Below are the code and all the weights of a small trained network. Each question names an input and a class and asks about switching units off, where a switched-off unit gives its printed mean instead of its output.

import numpy as np


def w(rows, s, z=0):
    codes = np.array(rows[::2]) - 128.0
    scale = np.full(codes.shape[1], s)
    scale[-1] = z or s
    return codes * scale


def norm(h):
    return h / np.sqrt((h * h).mean(-1, keepdims=True) + 1e-5)


def f(y):
    return np.maximum(y, 0)


def log_softmax(a):
    a = a - a.max(-1, keepdims=True)
    return a - np.log(np.exp(a).sum(-1, keepdims=True))


def net(x, mask):
    res = np.array(x, float).reshape(1, 2) / 4 @ E
    u = 0
    for l in range(2):
        y = f(norm(res) @ A[l][:, :-1].T + A[l][:, -1])
        res = res + np.where(mask[u : u + 14], y, B[l][:, -1]) @ B[l][:, :-1]
        u += 14
    return log_softmax(norm(res)[-1] @ U[:, :-1].T + U[:, -1])


A, B = {}, {}
E = w([
[35,97,47,197,176,101,117,253,190,39],'x0',
[160,232,245,165,90,107,36,220,54,53],'x1',
],0.0034)
A[0] = w([
[90,138,98,250,248,62,35,128,117,112,146],'0.n0',
[201,208,53,148,130,147,184,108,65,119,108],'0.n1',
[201,140,237,90,118,135,144,76,124,212,175],'0.n2',
[211,119,79,62,180,169,213,127,192,148,111],'0.n3',
[80,101,49,208,164,67,128,108,174,42,61],'0.n4',
[130,137,147,111,143,39,208,128,119,122,25],'0.n5',
[78,228,36,160,68,216,75,83,125,144,80],'0.n6',
[109,20,141,32,151,182,148,165,185,172,54],'0.n7',
[129,201,158,201,127,24,97,151,179,75,151],'0.n8',
[201,185,155,187,80,149,105,167,64,165,196],'0.n9',
[111,184,207,107,61,83,157,112,105,104,7],'0.n10',
[85,176,143,68,93,91,129,222,173,160,60],'0.n11',
[163,130,194,100,89,98,86,186,98,134,191],'0.n12',
[160,64,98,150,145,164,202,55,159,148,141],'0.n13',
],0.0024,0.0012)
B[0] = w([
[144,168,136,66,157,228,63,11,151,230,214],'0.n0',
[139,129,106,130,174,134,123,190,236,136,153],'0.n1',
[33,134,21,99,237,228,22,251,146,103,252],'0.n2',
[100,75,91,109,42,38,159,141,98,116,189],'0.n3',
[84,213,127,180,149,224,36,59,100,153,209],'0.n4',
[91,207,117,185,191,107,157,146,159,144,128],'0.n5',
[177,181,77,142,114,148,145,149,182,134,128],'0.n6',
[71,120,108,168,107,102,154,141,37,147,174],'0.n7',
[134,22,71,135,78,115,221,61,91,145,220],'0.n8',
[124,43,27,112,40,30,229,80,203,182,230],'0.n9',
[79,87,84,172,136,115,194,128,133,119,176],'0.n10',
[109,102,157,129,83,161,152,50,208,131,155],'0.n11',
[44,105,69,50,50,140,171,80,138,92,218],'0.n12',
[53,148,114,131,41,38,185,172,125,133,205],'0.n13',
],0.0022,0.0033)
A[1] = w([
[249,152,200,56,173,169,133,77,141,163,121],'1.n0',
[176,152,198,64,193,127,115,91,107,165,93],'1.n1',
[155,68,111,101,241,179,146,77,194,137,129],'1.n2',
[93,121,69,82,113,71,152,238,145,137,84],'1.n3',
[77,104,81,166,137,97,107,83,104,153,175],'1.n4',
[244,146,134,110,142,173,127,114,84,145,63],'1.n5',
[168,109,149,109,66,148,153,94,190,108,57],'1.n6',
[226,148,174,66,150,174,102,113,125,173,6],'1.n7',
[181,165,223,132,42,137,100,223,101,76,128],'1.n8',
[147,48,106,203,238,66,147,201,172,56,140],'1.n9',
[127,152,252,118,97,22,144,190,97,84,89],'1.n10',
[111,174,148,171,177,128,151,227,179,50,80],'1.n11',
[132,121,174,101,72,130,212,83,39,196,141],'1.n12',
[192,180,218,147,74,37,89,192,80,99,101],'1.n13',
],0.004,0.002)
B[1] = w([
[88,192,108,180,228,90,88,255,155,43,195],'1.n0',
[116,181,172,216,188,116,79,239,211,71,171],'1.n1',
[133,116,187,139,64,37,156,102,60,101,202],'1.n2',
[178,215,197,160,122,219,60,50,76,75,201],'1.n3',
[200,154,186,81,96,154,118,160,87,97,227],'1.n4',
[116,109,148,170,198,131,121,161,151,130,165],'1.n5',
[136,185,197,152,135,219,88,113,33,128,145],'1.n6',
[124,125,186,159,174,93,86,165,185,129,171],'1.n7',
[120,78,54,56,117,153,216,39,126,146,251],'1.n8',
[232,139,209,80,171,77,132,182,170,203,208],'1.n9',
[117,48,71,53,75,112,212,65,81,214,210],'1.n10',
[136,138,167,140,199,90,122,130,156,186,195],'1.n11',
[122,140,144,212,189,122,68,211,192,76,253],'1.n12',
[113,35,41,132,86,131,202,42,138,175,234],'1.n13',
],0.0036,0.004)
U = w([
[124,71,60,102,85,86,233,70,137,167,225],'0',
[137,152,157,149,254,101,65,204,201,134,162],'1',
[151,183,150,134,85,206,67,96,75,65,2],'2',
],0.009,0.0005)

Each question gives the input, the list of numbers given to net, and the class t.
The units are the neurons (one row each of A and B). Each row of codes is followed by its name. A weight is (code - 128) times the scale printed after its matrix; where a second scale follows, it is the last column's (A, B and U).
mask holds one flag per neuron, layer by layer. A switched-off neuron (its flag False) gives its mean, the last column of its row in B, instead of its output. The means were averaged over made-up inputs and are rounded, as every weight is.
A unit's drop is (log p(t) with every unit on - log p(t) with that unit switched off) / (log p(t) with every unit on - log p(t) with every unit switched off).
unit that matters most: the unit with the biggest drop
top k neurons: the k neurons with the biggest drops, biggest first
top k neurons in layer l: the k neurons of layer l with the biggest drops, biggest first
drop of u: that unit's drop, to one decimal
input [6,-5], class 1: top 4 neurons -> 1.n8; 1.n13; 1.n10; 1.n9
input [0,-3], class 2: top 2 neurons in layer 0 -> 0.n9; 0.n8
input [4,4], class 0: top 2 neurons -> 0.n2; 1.n12
input [-7,6], class 1: top 4 neurons -> 1.n0; 1.n1; 1.n12; 0.n13
input [2,3], class 2: top 2 neurons -> 0.n8; 0.n0
input [3,0], class 2: unit that matters most -> 0.n0
input [1,3], class 2: top 2 neurons -> 0.n8; 0.n9
input [7,-6], class 1: top 2 neurons in layer 1 -> 1.n8; 1.n13
input [-4,-3], class 1: top 3 neurons in layer 0 -> 0.n9; 0.n12; 0.n8
input [3,-1], class 2: top 3 neurons -> 0.n0; 0.n2; 1.n13
input [-4,4], class 0: top 2 neurons -> 0.n0; 1.n8
input [-8,-7], class 1: top 2 neurons -> 1.n12; 0.n9
input [3,4], class 0: drop of 0.n2 -> 1.4
input [1,7], class 0: drop of 0.n11 -> 0.0
input [-1,0], class 2: drop of 1.n3 -> 0.1
input [-2,-1], class 2: top neuron in layer 0 -> 0.n2
input [0,0], class 2: drop of 0.n0 -> 0.4
